Below is a small trained network, with its code and all its weights. Each question gives an input and a class and asks what happens when units are switched off, that is, made to give their printed mean instead of their output.

import numpy as np


def w(rows, s, z=0):
    codes = np.array(rows[::2]) - 128.0
    scale = np.full(codes.shape[1], s)
    scale[-1] = z or s
    return codes * scale


def norm(h):
    return h / np.sqrt((h * h).mean(-1, keepdims=True) + 1e-5)


def f(y):
    return np.maximum(y, 0)


def log_softmax(a):
    a = a - a.max(-1, keepdims=True)
    return a - np.log(np.exp(a).sum(-1, keepdims=True))


def net(x, mask):
    res = np.array(x, float).reshape(1, 3) / 4 @ E
    u = 0
    for l in range(2):
        y = f(norm(res) @ A[l][:, :-1].T + A[l][:, -1])
        res = res + np.where(mask[u : u + 3], y, B[l][:, -1]) @ B[l][:, :-1]
        u += 3
    return log_softmax(norm(res)[-1] @ U[:, :-1].T + U[:, -1])


A, B = {}, {}
E = w([
[182,67,116,254,179],'x0',
[83,182,164,186,23],'x1',
[146,130,121,89,152],'x2',
],0.0078)
A[0] = w([
[245,230,198,129,161,2],'L0N1',
[59,182,169,144,30,236],'L0N2',
[109,132,128,12,170,180],'L0N3',
],0.013,0.002)
B[0] = w([
[138,253,106,134,127,140],'L0N1',
[11,96,62,199,137,246],'L0N2',
[234,161,73,13,74,229],'L0N3',
],0.013,0.011)
A[1] = w([
[153,88,179,154,192,6],'L1N1',
[107,127,68,43,172,147],'L1N2',
[176,108,214,2,154,37],'L1N3',
],0.018,0.0012)
B[1] = w([
[155,190,202,156,130,188],'L1N1',
[161,143,93,64,103,254],'L1N2',
[119,2,221,140,199,233],'L1N3',
],0.022,0.0086)
U = w([
[139,173,82,100,141,3],'0',
[156,160,188,181,164,219],'1',
[99,112,43,54,96,120],'2',
[6,102,82,210,110,181],'3',
[186,37,155,23,170,131],'4',
],0.014,0.0064)

Each question gives the input, the list of numbers given to net, and the class t.
The units are the neurons (one row each of A and B). Each row of codes is followed by its name. A weight is (code - 128) times the scale printed after its matrix; where a second scale follows, it is the last column's (A, B and U).
mask holds one flag per neuron, layer by layer. A switched-off neuron (its flag False) gives its mean, the last column of its row in B, instead of its output. The means were averaged over made-up inputs and are rounded, as every weight is.
A unit's drop is (log p(t) with every unit on - log p(t) with that unit switched off) / (log p(t) with every unit on - log p(t) with every unit switched off).
The circuit of an input: a set's keep is (log p(t) with only the set's units on - log p(t) with every unit switched off) / (log p(t) with every unit on - log p(t) with every unit switched off). Starting from all 6 units, units are removed one at a time, each time the one whose removal leaves the highest keep (on an exact tie, the one counted first), for as long as the keep stays at least 0.8.
circuit, biggest first: the units of the circuit, biggest drop first
most important unit: the unit with the biggest drop
k most important neurons: the k neurons with the biggest drops, biggest first
top k neurons in layer l: the k neurons of layer l with the biggest drops, biggest first
drop of u: that unit's drop, to one decimal
input [2,1,5], class 0: most important unit => L1N3
input [4,-5,-1], class 1: circuit, biggest first => [L0N3, L1N1, L0N2]
input [6,-6,-4], class 1: circuit, biggest first => [L0N3, L1N1]
input [0,-4,-8], class 1: 2 most important neurons => [L0N2, L0N3]
input [6,-5,0], class 1: circuit, biggest first => [L0N3, L1N1]
input [2,1,8], class 0: 2 most important neurons => [L0N1, L1N3]
input [3,2,0], class 3: 2 most important neurons => [L0N3, L1N2]
input [3,3,8], class 1: 2 most important neurons => [L0N2, L0N3]
input [7,2,-6], class 1: 3 most important neurons => [L0N2, L0N3, L1N1]
input [7,0,8], class 1: 2 most important neurons => [L0N3, L0N2]
input [-3,-1,-5], class 2: top 2 neurons in layer 0 => [L0N2, L0N3]
input [5,-1,-4], class 1: top 2 neurons in layer 0 => [L0N3, L0N2]
input [7,0,-1], class 1: top 2 neurons in layer 0 => [L0N2, L0N3]
input [4,5,8], class 3: circuit, biggest first => [L0N3]
input [7,-3,6], class 1: drop of L0N3 => 1.1
input [-7,3,-5], class 3: drop of L0N2 => 0.9
input [6,-5,-7], class 1: drop of L0N3 => 0.9
input [8,-3,-3], class 1: drop of L0N3 => 0.3
